Below are the code and all the weights of a small trained network. Each question names an input and a class and asks about switching units off, where a switched-off unit gives its printed mean instead of its output.

import numpy as np


def w(rows, s, z=0):
    codes = np.array(rows[::2]) - 128.0
    scale = np.full(codes.shape[1], s)
    scale[-1] = z or s
    return codes * scale


def norm(h):
    return h / np.sqrt((h * h).mean(-1, keepdims=True) + 1e-5)


def f(y):
    return y / 2 * (1 + np.tanh(0.7978845608 * (y + 0.044715 * y**3)))


def log_softmax(a):
    a = a - a.max(-1, keepdims=True)
    return a - np.log(np.exp(a).sum(-1, keepdims=True))


def net(x, mask):
    res = np.array(x, float).reshape(1, 3) / 4 @ E
    u = 0
    for l in range(3):
        y = f(norm(res) @ A[l][:, :-1].T + A[l][:, -1])
        res = res + np.where(mask[u : u + 6], y, B[l][:, -1]) @ B[l][:, :-1]
        u += 6
    return log_softmax(norm(res)[-1] @ U[:, :-1].T + U[:, -1])


A, B = {}, {}
E = w([
[188,92,136,214,87],'x0',
[219,178,120,168,203],'x1',
[125,1,216,12,222],'x2',
],0.0075)
A[0] = w([
[2,130,71,93,124,70],'L0N1',
[187,165,202,173,103,206],'L0N2',
[117,182,92,138,99,78],'L0N3',
[38,57,88,234,68,208],'L0N4',
[116,176,92,138,239,1],'L0N5',
[99,172,168,100,114,48],'L0N6',
],0.0083,0.0026)
B[0] = w([
[127,197,209,254,115,188],'L0N1',
[188,67,130,141,128,197],'L0N2',
[134,133,105,40,119,179],'L0N3',
[99,62,100,105,137,254],'L0N4',
[136,165,185,197,150,163],'L0N5',
[115,215,186,86,42,121],'L0N6',
],0.0083,0.0046)
A[1] = w([
[208,141,104,178,219,133],'L1N1',
[178,80,252,102,132,186],'L1N2',
[62,223,144,73,163,113],'L1N3',
[9,103,159,93,2,255],'L1N4',
[125,212,69,202,65,240],'L1N5',
[114,68,208,150,21,81],'L1N6',
],0.009,0.0035)
B[1] = w([
[11,154,119,135,145,211],'L1N1',
[159,151,41,123,77,220],'L1N2',
[183,89,214,154,53,175],'L1N3',
[138,148,90,139,175,250],'L1N4',
[163,82,125,62,158,253],'L1N5',
[39,176,113,175,123,168],'L1N6',
],0.012,0.0073)
A[2] = w([
[148,134,107,121,225,65],'L2N1',
[124,153,223,99,133,173],'L2N2',
[144,182,94,173,205,90],'L2N3',
[119,35,86,229,92,25],'L2N4',
[166,100,68,159,123,81],'L2N5',
[125,169,132,183,254,10],'L2N6',
],0.0091,0.0014)
B[2] = w([
[117,126,109,105,51,215],'L2N1',
[157,144,172,216,125,178],'L2N2',
[92,86,148,116,106,223],'L2N3',
[139,187,251,153,140,252],'L2N4',
[151,132,130,82,133,234],'L2N5',
[13,169,99,178,126,215],'L2N6',
],0.012,0.004)
U = w([
[9,128,54,176,100,111],'0',
[203,42,24,67,106,254],'1',
[175,132,200,196,108,11],'2',
],0.014,0.00067)

Each question gives the input, the list of numbers given to net, and the class t.
The units are the neurons (one row each of A and B). Each row of codes is followed by its name. A weight is (code - 128) times the scale printed after its matrix; where a second scale follows, it is the last column's (A, B and U).
mask holds one flag per neuron, layer by layer. A switched-off neuron (its flag False) gives its mean, the last column of its row in B, instead of its output. The means were averaged over made-up inputs and are rounded, as every weight is.
A unit's drop is (log p(t) with every unit on - log p(t) with that unit switched off) / (log p(t) with every unit on - log p(t) with every unit switched off).
The circuit of an input: a set's keep is (log p(t) with only the set's units on - log p(t) with every unit switched off) / (log p(t) with every unit on - log p(t) with every unit switched off). Starting from the 12 units with the biggest drops (on a tie, the unit counted first), units are removed one at a time, each time the one whose removal leaves the highest keep (on an exact tie, the one counted first), for as long as the keep stays at least 0.8.
units of the circuit, in order: the units of the circuit, biggest drop first
k most important neurons: the k neurons with the biggest drops, biggest first
top k neurons in layer l: the k neurons of layer l with the biggest drops, biggest first
drop of u: that unit's drop, to one decimal
input [-8,6,2], class 2: units of the circuit, in order : [L1N3]
input [0,5,-6], class 1: 2 most important neurons : [L1N5; L0N1]
input [6,6,-4], class 0: 4 most important neurons : [L1N1; L1N3; L2N6; L1N2]
input [-8,-2,-8], class 1: 2 most important neurons : [L1N5; L2N4]
input [3,-2,1], class 2: 2 most important neurons : [L2N4; L1N5]
input [-6,0,5], class 2: top 2 neurons in layer 0 : [L0N2; L0N4]
input [-5,4,-4], class 2: 2 most important neurons : [L1N3; L1N2]
input [7,8,6], class 0: units of the circuit, in order : [L1N1; L2N6]
input [-8,6,5], class 2: 2 most important neurons : [L1N3; L1N4]
input [3,6,-4], class 0: 3 most important neurons : [L1N1; L2N6; L1N2]
input [-1,-5,-7], class 1: units of the circuit, in order : [L1N5; L1N1]
input [-4,-1,3], class 2: 4 most important neurons : [L1N3; L0N4; L0N2; L1N5]
input [-8,7,-8], class 1: top 4 neurons in layer 1 : [L1N5; L1N6; L1N4; L1N3]
input [4,3,-5], class 1: units of the circuit, in order : [L1N5]
input [4,-2,2], class 2: 3 most important neurons : [L2N4; L1N5; L1N1]
input [8,-3,-6], class 2: 2 most important neurons : [L2N4; L1N2]
input [-2,4,4], class 0: 3 most important neurons : [L1N1; L1N5; L0N3]
input [-7,1,-7], class 1: top 2 neurons in layer 1 : [L1N5; L1N1]
input [8,-5,0], class 2: 3 most important neurons : [L2N4; L1N1; L2N6]
input [6,8,5], class 0: units of the circuit, in order : [L1N1]
input [2,2,-3], class 1: top 2 neurons in layer 1 : [L1N6; L1N4]
input [-6,-4,1], class 2: drop of L1N3 : 0.9
input [3,6,4], class 0: drop of L1N1 : 1.4
input [2,8,-3], class 0: drop of L1N1 : 0.4
